Below are the code and all the weights of a small trained network. Each question names an input and a target symbol and asks about switching units off, where a switched-off unit gives its printed mean instead of its output.

import numpy as np


def w(rows, s, z=0):
    codes = np.array(rows[::2]) - 128.0
    scale = np.full(codes.shape[1], s)
    scale[-1] = z or s
    return codes * scale


def f(y):
    return np.maximum(y, 0)


def softmax(a):
    e = np.exp(a - a.max(-1, keepdims=True))
    return e / e.sum(-1, keepdims=True)


def log_softmax(a):
    a = a - a.max(-1, keepdims=True)
    return a - np.log(np.exp(a).sum(-1, keepdims=True))


def net(x, mask):
    ids = ['αβγδεζηθλμξπτφψω'.index(c) for c in x.split()]
    T = len(ids)
    res = E[ids] + P[:T]
    r = res
    for j in range(2):
        rows = slice(2 * j, 2 * j + 2)
        q, k, v = (r @ M[0][rows].T for M in (Q, K, V))
        z = softmax(np.where(np.tri(T) > 0, q @ k.T / 2**0.5, -1e9)) @ v
        o = O[0][rows]
        res = res + np.where(mask[j], z, o[:, -1]) @ o[:, :-1]
    y = f(res @ A[0][:, :-1].T + A[0][:, -1])
    res = res + np.where(mask[2:6], y, B[0][:, -1]) @ B[0][:, :-1]
    return log_softmax(res[-1] @ U[:, :-1].T + U[:, -1])


Q, K, V, O, A, B = {}, {}, {}, {}, {}, {}
E = w([
[173,100,172,201],'α',
[188,139,78,224],'β',
[152,86,7,171],'γ',
[156,49,120,126],'δ',
[12,49,141,158],'ε',
[123,166,50,111],'ζ',
[87,121,109,125],'η',
[150,102,142,102],'θ',
[175,110,113,107],'λ',
[100,74,118,132],'μ',
[166,113,171,150],'ξ',
[51,163,180,120],'π',
[204,112,31,167],'τ',
[93,128,183,99],'φ',
[120,143,98,102],'ψ',
[77,186,114,101],'ω',
],0.018)
P = w([
[167,180,123,184],'0',
[85,102,2,81],'1',
[149,89,24,133],'2',
[123,183,231,108],'3',
[156,196,124,209],'4',
[217,154,90,245],'5',
[171,117,67,134],'6',
[85,145,80,93],'7',
],0.0072)
Q[0] = w([
[109,238,197,254],'h0',
[214,52,147,121],'h0',
[181,135,238,124],'h1',
[191,162,163,73],'h1',
],0.0089)
K[0] = w([
[87,28,119,29],'h0',
[4,141,141,157],'h0',
[113,84,13,3],'h1',
[43,167,122,128],'h1',
],0.0058)
V[0] = w([
[158,8,202,122],'h0',
[153,209,149,181],'h0',
[187,55,164,127],'h1',
[65,190,197,192],'h1',
],0.011)
O[0] = w([
[169,58,94,51,68],'h0',
[178,174,198,183,119],'h0',
[176,150,118,59,170],'h1',
[195,38,248,151,2],'h1',
],0.012,0.0035)
A[0] = w([
[255,98,74,243,171],'n0',
[124,110,99,183,98],'n1',
[119,185,128,120,3],'n2',
[163,153,102,153,72],'n3',
],0.006,0.003)
B[0] = w([
[73,116,201,12,254],'n0',
[167,254,118,235,168],'n1',
[23,125,29,158,138],'n2',
[77,103,149,159,161],'n3',
],0.0079,0.0068)
U = w([
[164,101,215,30,59],'α',
[130,187,222,113,193],'β',
[126,153,102,149,140],'γ',
[165,134,95,39,155],'δ',
[156,32,125,160,50],'ε',
[138,98,113,244,48],'ζ',
[47,2,137,206,233],'η',
[172,104,121,105,210],'θ',
[141,140,122,99,51],'λ',
[136,67,114,128,211],'μ',
[215,125,178,82,153],'ξ',
[100,74,236,140,134],'π',
[127,155,112,144,96],'τ',
[143,93,190,106,253],'φ',
[122,130,141,173,168],'ψ',
[136,151,186,198,42],'ω',
],0.0089,0.0033)

Each question gives the input, a string of symbols that net reads in full, and the target symbol t.
The units are the heads (2 rows each of Q, K, V and O) and the neurons (one row each of A and B). Each row of codes is followed by its name. A weight is (code - 128) times the scale printed after its matrix; where a second scale follows, it is the last column's (O, A, B and U).
mask holds one flag per unit, heads first, then neurons. A switched-off unit (its flag False) gives its mean, the last column of its rows in O or B, instead of its output. The means were averaged over made-up inputs and are rounded, as every weight is.
A unit's drop is (log p(t) with every unit on - log p(t) with that unit switched off) / (log p(t) with every unit on - log p(t) with every unit switched off).
The circuit of an input: a set's keep is (log p(t) with only the set's units on - log p(t) with every unit switched off) / (log p(t) with every unit on - log p(t) with every unit switched off). Starting from all 6 units, units are removed one at a time, each time the one whose removal leaves the highest keep (on an exact tie, the one counted first), for as long as the keep stays at least 0.8.
circuit, biggest first: the units of the circuit, biggest drop first
heads that matter: for each layer, one digit per head in row order, 1 if its drop is at least 0.15 and else 0, layers parted by /
drop when u is switched off: that unit's drop, to one decimal
input δ δ τ η, target δ: circuit, biggest first : (h0; h1)
input β ω λ, target β: heads that matter : 10
input α μ τ, target α: circuit, biggest first : (n0; h1)
input δ π δ δ η, target δ: circuit, biggest first : (h0)
input δ μ γ, target δ: circuit, biggest first : (h1; h0)
input ξ γ ζ ξ, target γ: heads that matter : 01
input δ δ ξ, target δ: heads that matter : 11
input β ζ τ, target β: circuit, biggest first : (h0; n0)
input δ η μ, target δ: circuit, biggest first : (h1; h0)
input π π ξ, target π: heads that matter : 01
input τ ω δ δ π, target δ: heads that matter : 10
input δ δ δ θ γ, target δ: heads that matter : 11
input π ω ψ, target π: heads that matter : 01
input δ δ φ ψ, target δ: drop when n3 is switched off : 0.0
input γ ψ γ, target γ: drop when h0 is switched off : 0.2
input θ δ φ β, target δ: drop when h0 is switched off : 0.7
input δ λ β, target δ: drop when h1 is switched off : 0.3
